Below are the code and all the weights of a small trained network. Each question names an input and a class and asks about switching units off, where a switched-off unit gives its printed mean instead of its output.

import numpy as np


def w(rows, s, z=0):
    codes = np.array(rows[::2]) - 128.0
    scale = np.full(codes.shape[1], s)
    scale[-1] = z or s
    return codes * scale


def f(y):
    return y / 2 * (1 + np.tanh(0.7978845608 * (y + 0.044715 * y**3)))


def log_softmax(a):
    a = a - a.max(-1, keepdims=True)
    return a - np.log(np.exp(a).sum(-1, keepdims=True))


def net(x, mask):
    res = np.array(x, float).reshape(1, 7) / 4 @ E
    y = f(res @ A[0][:, :-1].T + A[0][:, -1])
    res = res + np.where(mask, y, B[0][:, -1]) @ B[0][:, :-1]
    return log_softmax(res[-1] @ U[:, :-1].T + U[:, -1])


A, B = {}, {}
E = w([
[197,124,158,44,193,175],'x0',
[163,103,245,223,146,143],'x1',
[51,205,123,48,79,147],'x2',
[157,253,111,141,207,31],'x3',
[218,149,97,52,30,136],'x4',
[44,169,117,78,132,2],'x5',
[84,13,28,122,179,163],'x6',
],0.0083)
A[0] = w([
[151,136,95,37,136,110,105],'n1',
[105,200,74,97,191,84,232],'n2',
[125,98,107,95,85,99,147],'n3',
[114,119,121,153,134,61,165],'n4',
[120,130,126,139,175,77,135],'n5',
[90,131,147,107,174,155,152],'n6',
[104,45,164,46,97,143,221],'n7',
[127,147,138,144,171,88,118],'n8',
[150,110,198,150,223,61,206],'n9',
[138,133,142,158,58,132,194],'n10',
[161,76,175,133,59,153,185],'n11',
[146,113,166,105,221,42,164],'n12',
[122,99,125,194,180,193,172],'n13',
[112,141,83,170,152,11,238],'n14',
[96,31,178,138,124,188,210],'n15',
[184,185,188,92,130,143,217],'n16',
[110,178,51,187,133,111,171],'n17',
[137,144,10,14,128,102,221],'n18',
[66,111,70,161,80,122,164],'n19',
[115,138,131,162,162,89,153],'n20',
[79,93,123,75,83,88,152],'n21',
[66,65,106,134,85,114,153],'n22',
[145,77,136,151,141,192,139],'n23',
[127,158,155,194,129,105,255],'n24',
],0.012,0.0041)
B[0] = w([
[136,92,156,87,83,138,187],'n1',
[136,112,100,86,132,105,223],'n2',
[100,166,84,103,119,146,162],'n3',
[123,181,74,160,147,93,168],'n4',
[171,137,55,143,109,84,165],'n5',
[154,98,97,137,133,143,147],'n6',
[97,142,117,139,101,224,195],'n7',
[151,137,131,141,125,93,161],'n8',
[215,96,101,183,113,112,203],'n9',
[111,161,174,172,138,128,162],'n10',
[131,169,130,151,126,202,184],'n11',
[222,90,54,147,90,95,191],'n12',
[146,96,139,126,205,140,193],'n13',
[93,126,63,98,157,31,221],'n14',
[102,77,114,195,179,199,211],'n15',
[191,165,202,138,81,157,194],'n16',
[73,130,145,103,154,38,179],'n17',
[141,122,136,2,92,131,253],'n18',
[54,149,107,129,137,119,184],'n19',
[136,119,100,167,125,97,164],'n20',
[89,161,101,117,79,146,183],'n21',
[57,161,77,144,132,165,185],'n22',
[117,86,166,134,208,180,183],'n23',
[137,121,156,178,138,98,184],'n24',
],0.0098,0.017)
U = w([
[46,143,89,123,183,39,173],'0',
[180,188,229,186,126,158,253],'1',
[41,131,82,150,138,182,21],'2',
[192,72,73,157,148,42,67],'3',
[165,90,136,10,100,151,148],'4',
[134,2,147,186,255,182,124],'5',
],0.0095,0.0021)

Each question gives the input, the list of numbers given to net, and the class t.
The units are the neurons (one row each of A and B). Each row of codes is followed by its name. A weight is (code - 128) times the scale printed after its matrix; where a second scale follows, it is the last column's (A, B and U).
mask holds one flag per neuron, in row order. A switched-off neuron (its flag False) gives its mean, the last column of its row in B, instead of its output. The means were averaged over made-up inputs and are rounded, as every weight is.
A unit's drop is (log p(t) with every unit on - log p(t) with that unit switched off) / (log p(t) with every unit on - log p(t) with every unit switched off).
The circuit of an input: a set's keep is (log p(t) with only the set's units on - log p(t) with every unit switched off) / (log p(t) with every unit on - log p(t) with every unit switched off). Starting from the 12 units with the biggest drops (on a tie, the unit counted first), units are removed one at a time, each time the one whose removal leaves the highest keep (on an exact tie, the one counted first), for as long as the keep stays at least 0.8.
circuit, biggest first: the units of the circuit, biggest drop first
k most important neurons: the k neurons with the biggest drops, biggest first
drop of u: that unit's drop, to one decimal
input [-5,-2,7,1,8,5,8], class 4: circuit, biggest first : (n18)
input [-8,1,8,1,-4,-6,0], class 0: circuit, biggest first : (n7 n17)
input [6,0,5,-7,2,0,-2], class 2: circuit, biggest first : (n7 n15)
input [-7,2,-5,0,4,-6,-2], class 5: 2 most important neurons : (n16 n23)
input [5,-2,7,-7,-2,-4,3], class 5: 2 most important neurons : (n15 n23)
input [-2,-7,-5,6,1,-3,6], class 0: circuit, biggest first : (n17 n9)
input [8,-4,6,-7,-4,2,3], class 2: 3 most important neurons : (n7 n15 n22)
input [7,1,8,6,-3,-4,-6], class 1: 2 most important neurons : (n16 n18)
input [-8,1,-5,8,7,0,3], class 0: 2 most important neurons : (n17 n14)
input [4,5,-3,6,2,-3,-3], class 1: 2 most important neurons : (n16 n14)
input [-6,4,7,-2,-3,-8,-5], class 1: 3 most important neurons : (n10 n14 n11)
input [-4,-6,-8,1,6,-6,8], class 5: 3 most important neurons : (n23 n13 n21)
input [-6,8,2,6,7,-2,6], class 0: 2 most important neurons : (n12 n9)
input [6,8,-4,7,4,-4,-1], class 1: circuit, biggest first : (n16)
input [0,1,-1,1,3,2,4], class 4: drop of n22 : 0.1
input [0,0,-5,-8,8,3,-4], class 2: drop of n3 : 0.2
input [-3,4,1,4,-7,4,-5], class 3: drop of n16 : 0.0
